Below is a small trained network, with its code and all its weights. Each question gives an input and a class and asks what happens when units are switched off, that is, made to give their printed mean instead of their output.

import numpy as np


def w(rows, s, z=0):
    codes = np.array(rows[::2]) - 128.0
    scale = np.full(codes.shape[1], s)
    scale[-1] = z or s
    return codes * scale


def f(y):
    return y / 2 * (1 + np.tanh(0.7978845608 * (y + 0.044715 * y**3)))


def log_softmax(a):
    a = a - a.max(-1, keepdims=True)
    return a - np.log(np.exp(a).sum(-1, keepdims=True))


def net(x, mask):
    res = np.array(x, float).reshape(1, 8) / 4 @ E
    y = f(res @ A[0][:, :-1].T + A[0][:, -1])
    res = res + np.where(mask, y, B[0][:, -1]) @ B[0][:, :-1]
    return log_softmax(res[-1] @ U[:, :-1].T + U[:, -1])


A, B = {}, {}
E = w([
[55,32,144,193,3,197],'x0',
[108,132,141,108,124,114],'x1',
[235,6,66,68,75,89],'x2',
[121,133,136,130,136,120],'x3',
[127,122,121,129,129,117],'x4',
[130,131,123,148,115,109],'x5',
[196,168,246,214,134,95],'x6',
[130,167,184,64,103,145],'x7',
],0.0049)
A[0] = w([
[163,138,162,14,236,81,105],'n1',
[133,193,32,79,159,146,30],'n2',
[63,80,117,169,67,176,37],'n3',
[22,149,48,89,114,126,152],'n4',
[80,74,130,154,35,194,2],'n5',
[133,175,91,92,230,83,57],'n6',
[108,165,2,85,146,189,25],'n7',
[138,171,76,80,226,140,85],'n8',
[69,67,132,117,108,180,18],'n9',
[165,21,49,135,118,102,234],'n10',
[75,125,25,81,95,130,5],'n11',
[57,195,160,195,144,77,41],'n12',
[17,209,122,194,189,174,131],'n13',
],0.0083,0.0047)
B[0] = w([
[70,119,130,152,78,103,200],'n1',
[221,159,230,227,42,97,142],'n2',
[150,62,180,220,96,33,165],'n3',
[97,211,84,197,220,186,189],'n4',
[171,39,184,183,85,30,171],'n5',
[159,27,169,142,48,89,171],'n6',
[166,164,242,201,100,136,149],'n7',
[136,120,216,172,72,78,170],'n8',
[217,101,231,248,49,77,138],'n9',
[56,208,114,66,90,206,254],'n10',
[206,71,255,221,48,202,146],'n11',
[155,141,31,227,105,186,159],'n12',
[132,27,44,35,33,180,217],'n13',
],0.0079,0.006)
U = w([
[173,88,158,200,96,2,92],'0',
[106,167,153,163,119,148,252],'1',
[42,148,115,111,131,106,221],'2',
[54,147,120,104,134,124,186],'3',
[83,110,59,70,87,154,63],'4',
[75,125,87,118,126,96,141],'5',
[25,168,146,112,120,132,27],'6',
],0.0085,0.0043)

Each question gives the input, the list of numbers given to net, and the class t.
The units are the neurons (one row each of A and B). Each row of codes is followed by its name. A weight is (code - 128) times the scale printed after its matrix; where a second scale follows, it is the last column's (A, B and U).
mask holds one flag per neuron, in row order. A switched-off neuron (its flag False) gives its mean, the last column of its row in B, instead of its output. The means were averaged over made-up inputs and are rounded, as every weight is.
A unit's drop is (log p(t) with every unit on - log p(t) with that unit switched off) / (log p(t) with every unit on - log p(t) with every unit switched off).
The circuit of an input: a set's keep is (log p(t) with only the set's units on - log p(t) with every unit switched off) / (log p(t) with every unit on - log p(t) with every unit switched off). Starting from the 12 units with the biggest drops (on a tie, the unit counted first), units are removed one at a time, each time the one whose removal leaves the highest keep (on an exact tie, the one counted first), for as long as the keep stays at least 0.8.
units of the circuit, in order: the units of the circuit, biggest drop first
unit that matters most: the unit with the biggest drop
top k neurons: the k neurons with the biggest drops, biggest first
drop when u is switched off: that unit's drop, to one decimal
input [-6,3,-6,0,-3,3,-8,-7], class 1: unit that matters most -> n4
input [1,2,8,-8,7,6,6,4], class 4: units of the circuit, in order -> n10; n3
input [3,-6,-1,-7,4,2,-7,-3], class 1: units of the circuit, in order -> n11; n7; n4
input [5,4,2,-2,4,-1,-8,-4], class 1: top 3 neurons -> n10; n4; n11
input [-8,2,2,-7,5,0,-6,-2], class 0: units of the circuit, in order -> n2; n6
input [-7,1,-4,-3,-6,1,0,-1], class 0: units of the circuit, in order -> n10; n6
input [-7,6,-5,-3,-1,0,4,-4], class 0: top 4 neurons -> n10; n6; n8; n4
input [8,-8,7,6,7,-2,-6,3], class 0: top 3 neurons -> n5; n3; n9
input [-7,-3,-7,-2,4,3,-3,2], class 0: units of the circuit, in order -> n6; n10
input [8,7,-8,-4,-8,1,-5,-2], class 0: top 4 neurons -> n3; n5; n9; n10
input [7,3,5,-4,6,-2,-2,0], class 0: top 4 neurons -> n5; n3; n9; n13
input [8,2,3,-5,-2,2,-7,-6], class 0: top 3 neurons -> n5; n3; n9
input [-2,-1,3,6,-2,7,0,-8], class 6: top 2 neurons -> n13; n10
input [-3,6,-7,-4,-1,5,1,7], class 4: unit that matters most -> n13
input [8,1,-1,-3,-8,-5,5,1], class 0: units of the circuit, in order -> n5; n3
input [8,-5,-5,4,-5,5,4,7], class 0: drop when n10 is switched off -> 0.3
input [3,5,8,-7,3,1,-8,4], class 1: drop when n10 is switched off -> 0.2
input [4,-7,-8,6,-7,1,-1,-6], class 4: drop when n13 is switched off -> 0.9
